Below are the code and all the weights of a small trained network. Each question names an input and a class and asks about switching units off, where a switched-off unit gives its printed mean instead of its output.

import numpy as np


def w(rows, s, z=0):
    codes = np.array(rows[::2]) - 128.0
    scale = np.full(codes.shape[1], s)
    scale[-1] = z or s
    return codes * scale


def f(y):
    return y / 2 * (1 + np.tanh(0.7978845608 * (y + 0.044715 * y**3)))


def log_softmax(a):
    a = a - a.max(-1, keepdims=True)
    return a - np.log(np.exp(a).sum(-1, keepdims=True))


def net(x, mask):
    res = np.array(x, float).reshape(1, 4) / 4 @ E
    y = f(res @ A[0][:, :-1].T + A[0][:, -1])
    res = res + np.where(mask, y, B[0][:, -1]) @ B[0][:, :-1]
    return log_softmax(res[-1] @ U[:, :-1].T + U[:, -1])


A, B = {}, {}
E = w([
[190,239,176,132],'x0',
[168,92,102,254],'x1',
[129,128,126,128],'x2',
[22,235,52,168],'x3',
],0.0092)
A[0] = w([
[169,171,131,118,45],'n1',
[100,127,139,55,115],'n2',
[107,152,129,141,32],'n3',
[83,150,124,151,84],'n4',
[78,59,117,121,22],'n5',
[125,124,142,163,99],'n6',
[142,125,132,124,32],'n7',
[111,172,106,145,88],'n8',
[166,181,148,134,33],'n9',
[118,137,120,134,118],'n10',
[156,130,112,162,86],'n11',
[98,57,121,112,7],'n12',
[172,115,175,106,114],'n13',
[162,176,148,134,3],'n14',
[210,172,150,119,76],'n15',
[218,74,138,97,28],'n16',
[135,121,128,171,86],'n17',
[148,121,118,115,50],'n18',
[126,160,132,1,85],'n19',
[60,173,125,157,31],'n20',
[110,140,117,136,57],'n21',
[154,108,134,109,46],'n22',
[179,114,121,237,84],'n23',
[143,126,120,156,93],'n24',
[127,119,142,175,133],'n25',
],0.021,0.0028)
B[0] = w([
[127,71,88,142,170],'n1',
[166,178,85,115,196],'n2',
[109,123,164,122,150],'n3',
[108,117,183,142,178],'n4',
[115,42,44,147,197],'n5',
[132,151,114,118,148],'n6',
[121,124,135,131,128],'n7',
[107,131,195,147,185],'n8',
[109,63,67,132,184],'n9',
[121,122,145,114,138],'n10',
[150,152,107,122,162],'n11',
[75,68,77,121,191],'n12',
[102,141,211,140,203],'n13',
[106,73,75,120,174],'n14',
[79,50,67,137,212],'n15',
[105,150,254,147,244],'n16',
[150,148,114,104,162],'n17',
[126,127,142,128,131],'n18',
[198,213,83,112,241],'n19',
[107,114,225,130,210],'n20',
[133,115,152,158,144],'n21',
[115,129,175,134,158],'n22',
[183,213,74,98,251],'n23',
[142,149,111,130,150],'n24',
[158,148,113,115,166],'n25',
],0.036,0.014)
U = w([
[254,215,74,116,143],'0',
[142,132,202,163,2],'1',
[138,38,39,151,226],'2',
],0.0083,0.0025)

Each question gives the input, the list of numbers given to net, and the class t.
The units are the neurons (one row each of A and B). Each row of codes is followed by its name. A weight is (code - 128) times the scale printed after its matrix; where a second scale follows, it is the last column's (A, B and U).
mask holds one flag per neuron, in row order. A switched-off neuron (its flag False) gives its mean, the last column of its row in B, instead of its output. The means were averaged over made-up inputs and are rounded, as every weight is.
A unit's drop is (log p(t) with every unit on - log p(t) with that unit switched off) / (log p(t) with every unit on - log p(t) with every unit switched off).
unit that matters most: the unit with the biggest drop
top k neurons: the k neurons with the biggest drops, biggest first
drop of u: that unit's drop, to one decimal
input [-6,0,-3,7], class 1: unit that matters most	n20
input [7,-6,5,1], class 2: top 3 neurons	n15, n23, n9
input [1,-6,-3,7], class 1: top 3 neurons	n20, n23, n8
input [7,1,2,-7], class 1: top 3 neurons	n16, n13, n5
input [1,0,-8,0], class 2: top 4 neurons	n23, n16, n19, n20
input [5,-4,-7,5], class 1: top 2 neurons	n20, n23
input [7,-6,-5,8], class 1: top 2 neurons	n20, n8
input [-5,6,-3,-4], class 0: top 2 neurons	n23, n15
input [-6,8,-7,7], class 0: top 2 neurons	n23, n16
input [8,-5,-8,-1], class 2: drop of n15	0.2
input [7,5,-8,8], class 1: drop of n20	1.4
input [7,5,1,2], class 2: drop of n15	0.1
